Here is a tiny trained network, its code and every weight. The questions are about switching its units off for an input and a class, where a switched-off unit gives its printed mean instead of its output.

import numpy as np


def w(rows, s, z=0):
    codes = np.array(rows[::2]) - 128.0
    scale = np.full(codes.shape[1], s)
    scale[-1] = z or s
    return codes * scale


def f(y):
    return y / 2 * (1 + np.tanh(0.7978845608 * (y + 0.044715 * y**3)))


def log_softmax(a):
    a = a - a.max(-1, keepdims=True)
    return a - np.log(np.exp(a).sum(-1, keepdims=True))


def net(x, mask):
    res = np.array(x, float).reshape(1, 7) / 4 @ E
    y = f(res @ A[0][:, :-1].T + A[0][:, -1])
    res = res + np.where(mask, y, B[0][:, -1]) @ B[0][:, :-1]
    return log_softmax(res[-1] @ U[:, :-1].T + U[:, -1])


A, B = {}, {}
E = w([
[60,192,163,68,173,86,185,122,113,52,40,199],'x0',
[149,131,95,152,134,173,160,119,101,107,140,144],'x1',
[180,156,127,114,99,120,185,158,168,135,116,114],'x2',
[53,114,107,15,50,190,116,169,30,103,145,42],'x3',
[165,99,92,81,101,2,117,84,74,78,251,177],'x4',
[125,147,114,140,135,154,130,130,117,122,151,142],'x5',
[112,136,114,143,116,141,128,148,153,104,147,135],'x6',
],0.0061)
A[0] = w([
[133,82,81,132,119,71,75,67,57,118,153,219,206],'neuron 1',
[135,100,130,217,194,84,143,89,188,164,122,191,79],'neuron 2',
[198,74,111,214,65,146,72,126,126,194,184,36,53],'neuron 3',
[59,159,136,255,156,192,119,139,107,169,30,70,26],'neuron 4',
[156,147,138,173,173,109,132,60,200,142,132,178,10],'neuron 5',
[141,103,99,132,82,43,145,89,98,79,191,150,1],'neuron 6',
],0.0052,0.0047)
B[0] = w([
[146,178,163,162,115,134,13,153,155,94,101,78,254],'neuron 1',
[59,111,44,45,121,174,125,100,87,178,202,50,197],'neuron 2',
[47,219,112,101,169,81,166,53,113,32,28,229,211],'neuron 3',
[205,160,194,102,55,168,57,134,195,151,113,149,196],'neuron 4',
[49,96,49,3,61,171,160,82,123,141,118,104,150],'neuron 5',
[211,133,206,24,27,238,87,94,255,132,90,204,160],'neuron 6',
],0.01,0.0048)
U = w([
[187,134,169,106,73,163,97,128,174,135,122,153,6],'0',
[79,166,124,110,155,95,156,84,116,83,74,213,33],'1',
[85,83,79,65,93,160,132,112,105,143,165,65,66],'2',
[139,130,119,163,120,111,125,152,125,141,143,123,240],'3',
[147,126,142,158,135,113,124,119,122,130,133,110,213],'4',
[152,142,125,154,147,109,124,140,128,127,135,96,197],'5',
[140,108,135,154,140,115,124,126,130,126,136,117,201],'6',
[145,2,170,188,146,102,161,170,118,137,186,151,6],'7',
],0.016,0.011)

Each question gives the input, the list of numbers given to net, and the class t.
The units are the neurons (one row each of A and B). Each row of codes is followed by its name. A weight is (code - 128) times the scale printed after its matrix; where a second scale follows, it is the last column's (A, B and U).
mask holds one flag per neuron, in row order. A switched-off neuron (its flag False) gives its mean, the last column of its row in B, instead of its output. The means were averaged over made-up inputs and are rounded, as every weight is.
A unit's drop is (log p(t) with every unit on - log p(t) with that unit switched off) / (log p(t) with every unit on - log p(t) with every unit switched off).
The circuit of an input: a set's keep is (log p(t) with only the set's units on - log p(t) with every unit switched off) / (log p(t) with every unit on - log p(t) with every unit switched off). Starting from all 6 units, units are removed one at a time, each time the one whose removal leaves the highest keep (on an exact tie, the one counted first), for as long as the keep stays at least 0.8.
circuit, biggest first: the units of the circuit, biggest drop first
most important unit: the unit with the biggest drop
k most important neurons: the k neurons with the biggest drops, biggest first
drop when u is switched off: that unit's drop, to one decimal
input [-2,-7,0,-3,8,0,3], class 0: circuit, biggest first -> [neuron 6]
input [6,-1,5,3,7,3,-2], class 0: 3 most important neurons -> [neuron 6; neuron 3; neuron 1]
input [6,-7,-8,-1,5,1,-3], class 5: circuit, biggest first -> [neuron 3; neuron 1]
input [5,-3,-5,-3,8,-6,-4], class 0: circuit, biggest first -> [neuron 6; neuron 1]
input [3,-8,-7,5,1,1,-8], class 4: circuit, biggest first -> [neuron 2; neuron 3; neuron 5]
input [6,7,4,5,2,-7,1], class 3: 3 most important neurons -> [neuron 3; neuron 2; neuron 5]
input [4,2,-6,3,-1,7,8], class 4: circuit, biggest first -> [neuron 3; neuron 2]
input [5,-8,2,5,2,-3,3], class 6: 2 most important neurons -> [neuron 3; neuron 2]
input [6,0,-8,-8,-4,8,-8], class 2: 2 most important neurons -> [neuron 2; neuron 5]
input [6,2,3,-4,-8,2,-5], class 0: 2 most important neurons -> [neuron 4; neuron 3]
input [5,-2,-6,-3,3,7,-1], class 3: 2 most important neurons -> [neuron 3; neuron 1]
input [-3,5,-6,6,4,-7,-1], class 3: circuit, biggest first -> [neuron 2; neuron 1]
input [-7,-4,-5,7,-3,6,7], class 1: 2 most important neurons -> [neuron 3; neuron 2]
input [5,-8,-3,3,-1,-3,2], class 6: most important unit -> neuron 3
input [2,-1,-3,7,8,-1,-4], class 0: 3 most important neurons -> [neuron 6; neuron 1; neuron 2]
input [-5,8,4,-8,-1,-7,4], class 2: 2 most important neurons -> [neuron 2; neuron 5]
input [6,-1,1,1,-2,-7,1], class 3: 3 most important neurons -> [neuron 3; neuron 5; neuron 6]
input [6,1,2,-4,-7,-5,1], class 0: 2 most important neurons -> [neuron 4; neuron 3]
input [-2,6,3,7,-6,8,4], class 3: 3 most important neurons -> [neuron 2; neuron 6; neuron 5]
input [5,-2,2,8,-8,5,-7], class 0: 3 most important neurons -> [neuron 4; neuron 2; neuron 3]
input [6,-7,2,-6,-8,-2,4], class 0: most important unit -> neuron 4
input [-3,-1,-5,4,1,6,-1], class 3: 3 most important neurons -> [neuron 2; neuron 5; neuron 6]
input [-7,-4,-2,-7,-6,-4,7], class 1: 2 most important neurons -> [neuron 3; neuron 1]
input [-6,3,-4,-1,2,-1,-3], class 1: drop when neuron 1 is switched off -> -0.1
input [-1,5,4,-1,7,3,1], class 0: drop when neuron 1 is switched off -> 0.1
input [3,-8,6,-7,8,-5,5], class 0: drop when neuron 6 is switched off -> 1.1
input [5,7,3,4,3,7,3], class 3: drop when neuron 3 is switched off -> 1.2
input [5,2,3,-5,-8,-7,7], class 0: most important unit -> neuron 4
